Here is a tiny trained network, its code and every weight. The questions are about switching its units off for an input and a class, where a switched-off unit gives its printed mean instead of its output.

import numpy as np


def w(rows, s, z=0):
    codes = np.array(rows[::2]) - 128.0
    scale = np.full(codes.shape[1], s)
    scale[-1] = z or s
    return codes * scale


def norm(h):
    return h / np.sqrt((h * h).mean(-1, keepdims=True) + 1e-5)


def f(y):
    return np.maximum(y, 0)


def log_softmax(a):
    a = a - a.max(-1, keepdims=True)
    return a - np.log(np.exp(a).sum(-1, keepdims=True))


def net(x, mask):
    res = np.array(x, float).reshape(1, 5) / 4 @ E
    u = 0
    for l in range(3):
        y = f(norm(res) @ A[l][:, :-1].T + A[l][:, -1])
        res = res + np.where(mask[u : u + 4], y, B[l][:, -1]) @ B[l][:, :-1]
        u += 4
    return log_softmax(norm(res)[-1] @ U[:, :-1].T + U[:, -1])


A, B = {}, {}
E = w([
[139,61,134,136,72,174,166,147,168],'x0',
[225,181,200,145,177,171,199,206,120],'x1',
[118,114,96,188,119,138,141,153,83],'x2',
[188,137,164,53,61,110,190,15,3],'x3',
[150,57,123,86,171,100,106,161,92],'x4',
],0.0068)
A[0] = w([
[100,125,60,236,112,185,117,186,2,3],'L0N0',
[98,91,119,144,131,108,77,133,136,52],'L0N1',
[106,182,131,137,177,114,98,118,91,3],'L0N2',
[144,130,140,113,93,134,145,112,92,63],'L0N3',
],0.0098,0.0068)
B[0] = w([
[135,93,58,170,171,6,254,106,223,250],'L0N0',
[137,143,90,73,144,200,161,123,99,223],'L0N1',
[153,214,88,67,120,89,77,140,70,165],'L0N2',
[118,131,82,89,148,152,175,122,122,236],'L0N3',
],0.0075,0.0025)
A[1] = w([
[147,8,189,147,58,173,147,131,198,17],'L1N0',
[82,233,169,204,41,125,143,96,197,21],'L1N1',
[152,1,166,96,187,59,82,193,94,33],'L1N2',
[137,148,207,29,149,103,98,91,243,2],'L1N3',
],0.012,0.0068)
B[1] = w([
[102,167,85,115,47,124,137,232,119,245],'L1N0',
[170,104,60,75,200,187,116,109,158,253],'L1N1',
[148,163,70,116,167,200,134,82,183,251],'L1N2',
[116,82,111,250,162,38,204,116,124,199],'L1N3',
],0.013,0.0041)
A[2] = w([
[116,245,136,147,236,51,22,119,103,5],'L2N0',
[59,109,163,208,204,153,7,225,228,40],'L2N1',
[198,178,238,189,189,191,141,231,169,62],'L2N2',
[25,80,93,139,91,121,25,100,185,36],'L2N3',
],0.015,0.0028)
B[2] = w([
[109,99,103,135,30,191,148,241,167,221],'L2N0',
[212,161,143,43,41,102,221,30,36,254],'L2N1',
[33,88,165,173,181,113,2,125,134,236],'L2N2',
[90,120,238,202,230,134,29,175,128,206],'L2N3',
],0.0099,0.0094)
U = w([
[171,158,192,59,60,125,138,47,42,128],'0',
[62,103,200,171,185,137,24,133,113,142],'1',
[101,140,85,118,36,160,144,253,148,129],'2',
[169,143,43,92,220,216,133,88,195,125],'3',
[122,97,116,209,155,24,206,117,157,161],'4',
[127,151,124,114,148,101,149,142,172,90],'5',
[150,233,182,80,142,54,101,151,235,1],'6',
],0.011,0.012)

Each question gives the input, the list of numbers given to net, and the class t.
The units are the neurons (one row each of A and B). Each row of codes is followed by its name. A weight is (code - 128) times the scale printed after its matrix; where a second scale follows, it is the last column's (A, B and U).
mask holds one flag per neuron, layer by layer. A switched-off neuron (its flag False) gives its mean, the last column of its row in B, instead of its output. The means were averaged over made-up inputs and are rounded, as every weight is.
A unit's drop is (log p(t) with every unit on - log p(t) with that unit switched off) / (log p(t) with every unit on - log p(t) with every unit switched off).
The circuit of an input: a set's keep is (log p(t) with only the set's units on - log p(t) with every unit switched off) / (log p(t) with every unit on - log p(t) with every unit switched off). Starting from all 12 units, units are removed one at a time, each time the one whose removal leaves the highest keep (on an exact tie, the one counted first), for as long as the keep stays at least 0.8.
circuit, biggest first: the units of the circuit, biggest drop first
most important unit: the unit with the biggest drop
top k neurons: the k neurons with the biggest drops, biggest first
k most important neurons of layer l: the k neurons of layer l with the biggest drops, biggest first
input [-2,7,-8,2,-1], class 4: circuit, biggest first	[L1N3]
input [3,-7,-2,-4,-5], class 1: top 2 neurons	[L2N3; L1N2]
input [-8,4,4,-7,-2], class 2: top 3 neurons	[L2N0; L0N2; L2N2]
input [-2,-8,8,5,5], class 1: 2 most important neurons of layer 1	[L1N3; L1N1]
input [4,-6,-8,7,-4], class 4: top 2 neurons	[L1N3; L2N1]
input [8,-2,-5,-8,2], class 0: top 2 neurons	[L2N1; L2N0]
input [-8,-2,-3,-7,-7], class 2: top 3 neurons	[L2N0; L0N2; L1N2]
input [4,4,7,3,-5], class 4: top 4 neurons	[L0N0; L1N2; L2N0; L2N1]
input [5,-7,1,-5,-8], class 3: top 2 neurons	[L1N1; L2N2]
input [-7,-3,-7,6,4], class 2: circuit, biggest first	[L2N0; L2N1; L2N2]
input [-4,-7,4,6,-8], class 3: top 2 neurons	[L1N1; L2N1]
input [0,-2,7,-3,5], class 4: top 3 neurons	[L0N0; L1N1; L2N0]
input [3,-8,-5,-1,-8], class 1: top 4 neurons	[L2N3; L1N2; L2N1; L0N0]
input [-1,7,7,-8,7], class 0: top 3 neurons	[L2N1; L1N1; L2N3]
input [-6,8,-2,3,-8], class 1: circuit, biggest first	[L2N2]
input [-6,1,6,-2,4], class 2: top 3 neurons	[L2N0; L0N2; L1N3]
input [-6,-2,4,0,7], class 3: top 2 neurons	[L1N2; L1N0]
input [-8,0,6,7,5], class 2: top 2 neurons	[L2N0; L2N1]
input [4,5,4,-3,3], class 1: 2 most important neurons of layer 1	[L1N1; L1N3]
input [5,-8,-4,-1,6], class 1: most important unit	L2N3
input [-8,4,-1,7,-4], class 2: circuit, biggest first	[L2N0; L2N1]
input [0,6,-8,7,4], class 4: circuit, biggest first	[L1N3; L2N1]
input [5,-1,-2,3,4], class 2: 2 most important neurons of layer 1	[L1N0; L1N1]
input [0,-4,-7,6,7], class 3: 2 most important neurons of layer 2	[L2N1; L2N2]
input [2,-4,-7,-6,4], class 4: 2 most important neurons of layer 1	[L1N3; L1N2]
input [-7,2,3,6,4], class 2: 2 most important neurons of layer 2	[L2N0; L2N1]
input [-2,3,5,-7,0], class 0: most important unit	L2N1
